[ 326 -114  222 -138  349  298  261 -276    4  -71  233  309  -56 -601
   58 -416 -328  169   73 -204 -489  142 -373 -192 -338    9 -293 -259
   -7  -75 -153  140  430 -178  129]
Q_551
[ 505 -472  462 -149  167 -425  316 -302 -274 -610 -120  243 -450 -158
 -317 -277 -583 -425  292  -75 -123  189  133 -396 -123 -327   29   65
  -98 -144 -471  482   88  109  432]
Q_8
[ 188   25 -159  -11  284  375  -10 -182 -144  171  305  187   18 -597
  227 -280  -45  408 -107  -20 -357  -45 -440  -20 -211 -331 -295 -207
 -151  -76   52  161  270 -102  110]
Q_701
[ 505 -427  245  -24  116 -245  344 -345 -214 -557 -135  194 -459 -125
 -132 -248 -499 -467  236   68  -76   82  150 -457 -187 -384  107   71
 -142 -120 -343  468  -42  216  271]
Q_848
[ -67  -50  464 -431  291 -271  259  193 -156  224   88  -28  274   10
 -130 -423   68 -115  -14 -124 -475  123 -224  187 -115  -13 -488  396
  -19 -211 -487  230    7   36    1]
Q_772
[ 229  -87  256 -121  441  226  256 -133   11 -106  223  300   -2 -549
  101 -345 -295  203   74 -199 -460  233 -341 -158 -350   85 -284 -258
   62   43 -177   40  469 -195  181]
Q_8
[ 214  -77 -141 -117  420  317  -44 -158 -127  116  413  139  153 -661
   71 -313  -56  480   52 -158 -384   38 -622   86 -189 -262 -383 -332
 -147  -21  -42  194  324 -148  123]
Q_701
[  25 -197  357   14 -209 -415  272  -49  142 -687 -623  169  -17  347
  273  -47  -75 -316  204  531  543  188  397 -376 -200 -193    1  440
  150   28 -279  112 -380  662  142]
Q_361
[ 135  -11  508 -130  256  170   90 -237 -155  184 -279 -259  699  402
   50 -233 -156  129  131 -608 -410  242 -153  229  -13  438 -263 -517
   75 -218 -291   47  120  147 -673]
Q_701
[ 374  -72  198  -20  364  310  244 -268   -5 -102  187  316 -208 -622
   25 -404 -342  153  -42 -229 -488  162 -323 -203 -299  -54 -270 -273
  -63  -60  -78  160  451 -189  202]
Q_701
[  99  368   46 -454  194 -202  182  407    8  317  157    1 -219  174
 -343 -217  162  -25 -382   -4 -179 -214   34    6  188   49 -149  459
   31 -152   31 -169  -11 -171  131]
Q_551
[ 260  -79  -24 -104  321  359  115 -230 -221  186  368  230  -77 -684
  141 -321 -166  222   66 -155 -555  -37 -539  -91 -221 -214 -262 -311
 -133 -154  -53  287  407 -254  113]
Q_635
[ 117   -9  592 -111  206  143  231 -119 -136  196 -248 -129  384  278
    7 -201 -279    5  179 -615 -470  212  -34   55    5  561  -89 -506
   95 -279 -242  -31  277 -104 -501]
Q_772
[  93   56  551 -158  157   66  242 -134  -78  200 -361 -252  329  277
   43 -225 -235   44  109 -563 -348  284  -10   88  -27  483 -165 -409
   98 -279 -244   -2  174   -3 -505]
Q_8
[ 251   75   37 -491  357  -76  -32  119 -145  137  554   83  276  -37
 -711 -366  249   12 -174 -190 -430 -230 -357  218   29  -33 -415  230
  -70  -26  -99   44   59 -177  271]
Q_701
[ 165  -60  -58 -118  391  226   -4 -117 -216  189  371  194   75 -561
  105 -280  -66  411   48 -102 -355  -28 -558   53 -136 -250 -349 -246
  -84  -76  -50  191  335 -170  100]
Q_273
[ 246  -45  169 -138  319  151   19 -335 -170  339   89 -373  461  291
 -235 -216 -195  134  131 -499 -293  -22 -123  156   73  361 -147 -472
  -22 -154 -182  134   19  -96 -518]
Q_361
[ 112   58  339 -248   19  186  155  -98 -134  326 -252 -241  323  238
   75 -251  -72  175  100 -434 -288   67 -325  184  117  235  -98 -423
  -31 -356  -26   69   69  -57 -536]
Q_701
[ 408  115   84 -187  170  227  326 -104 -140  -24   50  367 -388 -887
   17 -456 -337  189  -93 -105 -396  117 -245 -444 -381 -138 -305   16
 -104 -175  117   29  544 -213  299]
Q_279
[  24 -212  401  -27 -247 -487  254   -1  149 -697 -652  162 -182  371
  274  -73  -80 -342  221  502  560  226  480 -346 -153 -179   14  475
  151  -37 -310  175 -344  626  175]
Q_848
[ 450   47   69 -192  217  167  276 -112 -200   44   93  351 -310 -805
  -18 -526 -341  297  -73 -149 -392  112 -344 -350 -349 -130 -324  -78
 -106 -228   70   86  587 -245  262]
Q_772
[ -89   -8  395 -524  354 -273  150  187 -130  240  136 -105  442  139
 -179 -458  201  -42   19 -160 -423   94 -313  313 -108  -26 -638  407
  -19 -183 -497  212  -70  141 -112]
Q_785
[ 311  -81  191 -194  316  149   15 -359 -196  291   95 -378  435  193
 -312 -249 -162  166  121 -543 -372   29 -236  165   77  305 -270 -481
  -45 -153 -214  188    2 -129 -425]
Q_982
[ 346 -119  242  -87  381  288  314 -270   68 -117  291  296 -169 -724
   92 -377 -363  111   21 -252 -579  187 -355 -199 -337   22 -257 -259
   17  -43 -181  163  484 -263  229]
Q_551
[ 350 -248  297 -260  255 -176  137 -272 -127 -453 -237 -117  222  333
   -7 -242  -66 -110  164  179  131  -14 -232 -107 -179 -422 -497  174
 -105  -73 -299  498 -417  686 -303]
Q_567
[ 383  -40  261 -173  416  236  321 -204    3  -45  275  267 -264 -572
  -18 -437 -355  142  -12 -292 -560  163 -331 -185 -333   37 -306 -226
   13  -37 -114   80  510 -326  223]
Q_848
[ 268  165  380 -210 -116  189  327 -122 -105  352 -375 -123  -26  172
  -17 -276 -159   -9    1 -362 -323   12 -139   16  126  285   -3 -299
  -55 -454  122   -2  208 -159 -373]
Q_567
[ 536 -434  230  -41   55 -286  275 -436 -219 -542 -136  177 -367  -80
 -136 -271 -446 -404  195   42  -57   50  122 -423 -100 -455   99   66
 -172 -199 -358  562  -50  213  294]
Q_785
[ 231  -54  263 -140  319  137   61 -323 -217  330   86 -332  383  242
 -246 -229 -170   68  190 -527 -426   57 -152   93   72  365 -185 -449
  -25 -182 -230  158   49 -172 -429]
Q_982
[ 262  108  355 -331  -28  182  220 -130 -204  381 -254 -216  247  272
  -59 -296 -114  147   24 -406 -305  -14 -320  203  152  277 -119 -394
  -41 -400   63   68   58 -107 -548]
Q_701
[ 549 -429  308 -145   85 -352  343 -398 -125 -551 -114  209 -516 -183
 -252 -308 -520 -411  258   -2 -102  126   -8 -460 -200 -402  -18   85
 -129  -59 -379  484  -17  153  413]
Q_772
[ 219   49  -12 -585  385 -107  -18  104 -117  154  595  -18  330  -56
 -688 -384  320   67 -111 -117 -388 -220 -512  314  -16  -63 -536  258
  -25   32 -166   87    6 -115  212]
Q_848
[ 315  -46  -16 -105  458  314   62 -239 -152  106  329  158  141 -599
   53 -344  -51  388  -17 -157 -469   24 -629   28 -246 -315 -481 -298
 -149  -51  -41  213  353  -78   83]
Q_567
[ 290 -228  316 -268  128 -215  199 -257  -61 -436 -310 -116  123  326
  101 -295  -56 -185  157  239  172   22 -152  -61 -264 -424 -509  267
  -80 -119 -323  534 -460  725 -324]
Q_848
[ 517 -447  354 -130  124 -348  385 -300 -200 -593 -177  234 -385 -111
 -195 -341 -526 -429  238   31  -70  172   72 -441 -221 -338  -15  100
 -111 -135 -427  441  -13  213  374]
Q_982
[ 209  -63  -46 -207  431  326   11 -148 -153  140  448  145  107 -653
  122 -304  -76  368   10 -139 -426    2 -606   64 -192 -217 -345 -333
  -99  -74  -74  203  342 -221   22]
Q_279
[ 136  357   25 -430  236 -133  194  361  -50  360  192  -43  -34  208
 -367 -296  120    0 -409  -96 -326 -160  -20  167  150   57 -261  451
   -6 -178   16 -154   29 -197  181]
Q_982
[ 188  -40  221 -180  347  208   26 -367 -164  372   93 -389  495  272
 -207 -229 -142  148  172 -558 -406    0 -262  170   53  367 -255 -498
   -1 -120 -208  167  -14  -80 -575]
Q_635
[ 202    7  -78  -97  349  361   57 -225 -243  276  331  178   31 -538
  173 -339  -72  358   61 -141 -488  -44 -626   22 -192 -289 -359 -274
 -157 -190   12  256  365 -138   39]
Q_273
[ 346  -71  222 -112  391  296  215 -307   34  -73  188  224   43 -575
   27 -412 -266  217    1 -232 -515  216 -411  -24 -336  -12 -426 -237
    4   -9 -155  142  427 -127  153]
Q_8
[ 222  -46  -51 -109  377  328  -33 -250 -166  210  363  127  146 -620
  101 -309  -78  389   38 -117 -444   24 -597   66 -229 -297 -396 -254
 -138  -61  -72  229  359 -124   38]
Q_551
[ 510 -501  295  -72  160 -284  307 -386 -226 -557 -117  213 -310 -138
 -209 -315 -556 -325  260  -19  -84  151   -7 -440 -203 -411    6  -30
 -154 -116 -403  512   41  179  345]
Q_8
[ 151  -61 -110 -125  368  245  112  -76 -151  112  400  248  -42 -716
  186 -199 -108  351  102  -63 -400   26 -482  -34 -146 -223 -207 -279
  -83  -59  -66  188  339 -261  190]
Q_361
[ 264 -188  383 -242  219 -226  175 -168 -121 -404 -264 -101  106  420
    9 -252  -53 -107  176  123  119  -32 -194 -133 -146 -365 -501  182
 -101 -140 -312  478 -403  692 -240]
Q_701
[ 245    3  -64  -64  366  376  134 -192 -206  158  344  239   49 -618
  180 -300  -46  213   67  -78 -571  -44 -538  -48 -260 -228 -344 -205
 -140 -106    4  172  347  -65   35]
Q_567
[ 374  119   -7 -127   65  155  313 -120  -36 -119   20  357 -483 -899
   59 -417 -262  178 -110   15 -265   91 -144 -446 -357 -118 -243   63
  -47 -191   86   41  479 -120  388]
Q_8
[-119   38  421 -434  162 -329  259  282   33  118  -59  -32   69   -1
  -90 -430  159 -117  -51   -4 -246  180 -105  186 -144  -32 -484  569
    1 -141 -384   64 -116  144  139]
Q_701
[ 156   17   58 -507  329 -142    6  143 -138  183  550   97  365   15
 -615 -329  262    3  -56 -136 -397 -232 -439  271   -4  -34 -457  231
  -40  -14 -182   94   75 -125  255]
Q_361
[ 538 -473  324  -88  123 -359  300 -381 -194 -557 -107  192 -492  -86
 -264 -320 -527 -382  184  -37  -66  100   79 -433 -136 -474   19   70
 -167 -137 -394  477  -10  110  432]
Q_785
[ 273   42   99 -406  307   -6   35  -25 -117  176  425   56  254  -54
 -618 -381  257  -62 -180 -142 -463 -233 -391  271  -67  -68 -525  293
  -82  -35 -127   90   27  -20  258]
Q_273
[ 202  -30  246 -146  352  209   74 -257 -164  355   52 -329  527  248
 -251 -240 -172  131  189 -576 -417   42 -189  169   45  418 -239 -494
  -63 -177 -178  125   68  -92 -535]
Q_982
[ 164  -32   76 -506  390 -106  -71  136 -129  158  527   72  467  -25
 -612 -339  252  111  -75 -137 -363 -173 -475  316  -36  -28 -487  196
  -32   77 -175   64   44 -118  182]
Q_772
[ 372  -31  189 -198  359  318  199 -285  -22  -32  235  242   19 -516
   -5 -403 -302  197  -22 -277 -516  127 -376  -92 -333   80 -342 -224
   31  -14 -117  108  444 -192  111]
Q_361
[ 164   49  379 -274  -12  120  249  -58 -156  374 -255 -178  221  240
  -26 -216 -135  107  117 -391 -267   56 -240  153  181  329    8 -410
   -8 -390  -13   53  162 -224 -415]
Q_361
[ 191   46  291 -236  -74  145  185  -54  -99  363 -343 -230  209  239
   84 -227  -75  156   49 -363 -174   27 -278   97  147  222  -47 -398
  -38 -393   55   87  126 -138 -448]
Q_635
[ 268  -29  242 -180  290  128   30 -338  -94  344   55 -387  441  217
 -317 -245 -159  151  140 -570 -401   50 -248  204   82  319 -285 -452
  -62 -153 -186  168   76 -132 -437]
Q_772
[ 137   26  530 -129  245  144  194 -200 -157  234 -277 -262  542  377
   50 -165 -146   31  136 -551 -447  194  -96  218   19  445 -212 -468
   83 -236 -251   33   95   91 -647]
Q_8
[ 184   26  390 -306   47  149  133 -157 -201  437 -206 -233  241  315
   -1 -266 -101  146  152 -514 -351   21 -385  196  166  249 -122 -479
  -20 -389  -51  144  161 -170 -508]
Q_635
[ 505 -451  348 -115   26 -359  370 -342 -240 -543 -148  249 -540 -173
 -219 -284 -539 -434  281  -20 -127  112   58 -565 -139 -352   91   66
 -118 -169 -374  490   17   79  389]
Q_772
[ 293 -303  354 -209  267 -220  159 -192 -154 -385 -182  -37  116  313
   53 -249 -123 -135  252  130   69  -26 -244 -186 -184 -385 -431  111
 -110 -117 -348  543 -314  586 -258]
Q_772
[ -15   -5  389 -515  257 -323  229  235  -79  208   83  -58  202   19
 -184 -491  149  -95  -34 -140 -376  123 -278  212 -123  -32 -564  419
  -10 -220 -442  204  -26   40   80]
Q_982
[ 188  -56  164 -262  323   73  -76 -300  -74  284  115 -469  564  289
 -275 -198  -78  232  181 -492 -226   19 -281  209   89  290 -313 -481
   -3  -86 -239  210  -60  -71 -502]
Q_8
[-136  -17  413 -481  289 -267  303  321  -57  215   93  -81  218   39
 -122 -428  163  -94    7  -97 -369  112 -265  217 -162   41 -500  382
   -8 -184 -441  131  -10   67   12]
Q_848
[  73  -28  542 -114  228  144  193 -200 -113  221 -246 -178  527  346
   88 -199 -210  -43  208 -612 -478  213  -36  154    6  487 -128 -509
   99 -281 -354   54  174   21 -587]
Q_361
[ 438  -23  179  -81  382  342  258 -255  -39  -44  144  308  -13 -517
   -6 -413 -347  209  -97 -210 -502  155 -303  -74 -304    5 -349 -234
  -27  -40  -54   43  457 -165  177]
Q_982
[ 516 -455  315  -89  183 -316  303 -319 -219 -556 -106  211 -320 -172
 -145 -312 -509 -332  206  -18  -73  141   44 -446 -178 -380   17   29
 -104 -170 -420  510   38  202  299]
Q_551
[ 263 -262  428 -326  214 -320  220 -146 -147 -413 -230   21   19  377
  -57 -230 -119 -201  341  134  112   -6 -193 -224 -156 -342 -465  202
  -88 -120 -368  524 -331  577 -191]
Q_361
[ 285 -167  335 -324  115 -293  227 -208 -120 -408 -245  -38   19  355
   22 -220  -60 -217  256  175  102  -51 -192 -200 -207 -401 -471  231
  -72 -113 -263  472 -420  650 -273]
Q_8
[ 206  -29  356 -368   30   82  185 -154 -196  382 -119 -219  232  170
  -69 -285 -162  170  193 -547 -339   18 -421  203  179  232 -109 -547
  -39 -439 -105  216  170 -236 -455]
Q_361
[ 407   42   83 -181  144  138  262 -144 -132  -70   10  391 -428 -846
   26 -436 -283  151  -33 -107 -358  116 -201 -385 -313 -193 -318    4
  -97 -226   13  176  483 -154  317]
Q_635
[ 131  -33  441  -49  245  174  111 -252 -117  196 -209 -170  467  310
    6 -204 -138   54  210 -649 -442  183 -153   31    0  397 -188 -544
   47 -240 -225   51  232   15 -551]
Q_635
[ 290  -59  298 -161  280  282  285 -240   68  -92  168  271 -281 -631
   98 -398 -304   79   12 -206 -481  169 -350 -262 -322   58 -289 -206
   21  -78 -157  142  458 -225  199]
Q_279
[ 553 -465  270  -23  120 -232  382 -389 -212 -576  -72  276 -582 -230
 -172 -228 -582 -481  220    7 -154   49  124 -524 -154 -373  151   35
 -140 -103 -333  469   15  111  401]
Q_635
[ 549 -436  284  -70  141 -275  320 -430 -160 -601 -151  161 -340 -147
 -156 -276 -499 -385  183   60  -86  117   55 -375 -201 -446  -25   97
 -126  -68 -395  497 -113  284  309]
Q_772
[ 205  432   53 -451  143 -121  297  304  -12  368   59  -17 -191  227
 -287 -283  191 -129 -364    0 -293 -242  -21   13   93   33 -301  481
  -40 -249   64  -23  -32  -50   97]
Q_361
[ 469  174  -39 -185   57  241  271 -225  -93  -51   16  351 -316 -821
  -11 -444 -266  198  -97  -20 -342   24 -217 -346 -371 -172 -352   44
 -103 -192  159   74  457  -45  265]
Q_8
[ 272   21  259 -206  320  142   78 -315 -124  356   83 -357  360  239
 -285 -229 -177  153  124 -574 -439   34 -264  130   46  342 -276 -448
  -30 -115 -137  102   72 -173 -471]
Q_772
[ 173  115  213 -231 -120  146  149 -127 -101  408 -330 -302  286  326
  142 -222    4  138   23 -307 -201   13 -256  218  174  214  -71 -334
  -37 -427    2  104   49   -8 -504]
Q_982
[ -57   72  460 -392  205 -281  253  197  -74  252  -94  -30   68   80
 -114 -458  131 -179 -120  -49 -361  127 -108  195 -107  -66 -534  559
  -14 -246 -400  142  -12  136   54]
Q_635
